[[-52.0 -30.1 -37.8 -61.5 -60.4 -18.5  23.7  -5.4  52.4  31.8  60.7  54.8]
 [-25.9 -60.3 -61.5 -39.8  61.3 -61.6 -61.5 -55.8  61.2 -36.6  61.5 -35.5]
 [-22.5   0.4  17.0 -61.4 -35.7  13.8  58.8  51.1  60.7  55.7 -61.3  58.8]]
->
[[-52.0 -37.8 -60.4  23.7  52.4  60.7]
 [-25.9 -61.5  61.3 -61.5  61.2  61.5]
 [-22.5  17.0 -35.7  58.8  60.7 -61.3]]

[[54.6 39.0 47.1 63.2 56.5 51.4 46.9 42.4]
 [54.6 62.6 47.1 44.0 43.0 47.7 59.3 54.0]]
->
[[54.6 47.1 56.5 46.9]
 [54.6 47.1 43.0 59.3]]

[[-34.2   4.3  -2.9   0.4  -5.3  13.2  50.7 -31.7   9.5   0.8  34.6  40.7
   -3.3 -21.9   1.6]
 [-10.5 -45.8  -4.3 -10.4  -6.1  14.5  10.8  22.6   4.6   2.7 -12.9   2.2
  -10.3  20.6  -1.8]
 [ -8.5  30.0   5.2   0.6  -0.2 -33.7   6.8  10.3  -1.5  11.8   7.9  -1.8
   16.3   2.0   1.8]
 [ -4.8 -14.2   7.3   8.7  13.0   8.3  10.7 -19.8   2.8 -12.4   2.2   6.6
   -3.6   4.7  -0.6]]
->
[[-34.2  -2.9  -5.3  50.7   9.5  34.6  -3.3   1.6]
 [-10.5  -4.3  -6.1  10.8   4.6 -12.9 -10.3  -1.8]
 [ -8.5   5.2  -0.2   6.8  -1.5   7.9  16.3   1.8]
 [ -4.8   7.3  13.0  10.7   2.8   2.2  -3.6  -0.6]]

[[ 22.3  19.4   2.3]
 [ 32.7 -19.9   5.1]
 [  2.8  39.6 -35.6]
 [-52.4  70.8  -2.8]
 [ -5.1 -51.4  61.5]
 [  7.3  -4.9 -35.0]
 [ 18.0  13.2 -21.0]]
->
[[ 22.3   2.3]
 [ 32.7   5.1]
 [  2.8 -35.6]
 [-52.4  -2.8]
 [ -5.1  61.5]
 [  7.3 -35.0]
 [ 18.0 -21.0]]

[[ -0.8  18.0  11.0 -11.5]
 [ 18.6  28.7  -2.3 -17.8]
 [ 13.7  22.6 -49.0  34.0]
 [-26.4  17.3  21.5 -19.7]
 [ 22.7   8.8  13.5   7.1]
 [ 32.4  18.7  51.4 -17.9]
 [ 45.1 -15.0  18.5 -21.3]
 [-10.7 -19.9   9.2 -13.6]
 [  1.4 -38.1 -34.6  51.4]
 [ 21.8 -23.7 -16.9  12.0]
 [ 33.8 -50.6 -12.7  55.1]
 [-21.7  10.5 -49.9  19.5]]
->
[[ -0.8  11.0]
 [ 18.6  -2.3]
 [ 13.7 -49.0]
 [-26.4  21.5]
 [ 22.7  13.5]
 [ 32.4  51.4]
 [ 45.1  18.5]
 [-10.7   9.2]
 [  1.4 -34.6]
 [ 21.8 -16.9]
 [ 33.8 -12.7]
 [-21.7 -49.9]]

[[ -5.4   1.4 -21.9  50.5 -14.4  36.8   0.3]
 [-15.1  28.3  29.9  -5.6  21.5   5.6  56.2]
 [-24.5 -52.9 -35.1  -6.1 -30.7 -12.8 -35.2]]
->
[[ -5.4 -21.9 -14.4   0.3]
 [-15.1  29.9  21.5  56.2]
 [-24.5 -35.1 -30.7 -35.2]]
---
[[ 47.0 -50.5  14.6  40.0]
 [ 11.7  36.0  18.8   2.7]
 [ 48.5 -23.3  12.6  22.7]]
->
[[ 11.7  36.0  18.8]
 [ 48.5 -23.3  12.6]]

[[-24.9  -2.5   9.4  16.3]
 [ 52.7 -16.1 -13.6  26.4]
 [-14.8   1.2   8.0 -18.1]]
->
[[ 52.7 -16.1 -13.6]
 [-14.8   1.2   8.0]]

[[-43.5  50.7  12.8]
 [-50.5 -52.8 -39.8]
 [ 16.2 -54.9  56.1]
 [ 14.7 -58.2  31.7]]
->
[[-50.5 -52.8 -39.8]
 [ 16.2 -54.9  56.1]]

[[-48.1  14.8 -29.4]
 [ 20.7 -68.1 -16.9]
 [ 34.3  -0.4  28.8]]
->
[[ 20.7 -68.1 -16.9]
 [ 34.3  -0.4  28.8]]

[[  2.7  31.5 -30.3  58.5  29.2]
 [-20.3   8.7   7.9 -30.1 -19.3]
 [  8.3 -15.3 -17.6 -26.3  10.8]
 [ 11.5  -1.8  25.9  14.4 -10.2]
 [-12.0  -1.5  13.1  -3.7 -41.5]]
->
[[-20.3   8.7   7.9]
 [  8.3 -15.3 -17.6]]

[[-11.0 -66.9  -1.8  45.7 -37.1]
 [ -3.3 -66.9  -5.2  35.9 -30.7]
 [ -5.5 -66.9  -2.8  39.0 -32.9]
 [ -8.5 -66.9  -2.2  43.3 -35.8]]
->
[[ -3.3 -66.9  -5.2]
 [ -5.5 -66.9  -2.8]]

[[ 14.0  33.2  21.5  47.2]
 [-41.0  -9.1 -18.2   8.1]
 [  3.1  -5.4 -52.9   0.1]]
->
[[-41.0  -9.1 -18.2]
 [  3.1  -5.4 -52.9]]

[[ 23.6  43.2 -35.8   7.8]
 [-19.7 -25.1  59.7  21.5]
 [ 26.7  64.1  17.6   1.8]
 [ 24.3  65.6  37.3 -22.4]
 [-15.2   6.1  35.4  29.3]]
->
[[-19.7 -25.1  59.7]
 [ 26.7  64.1  17.6]]
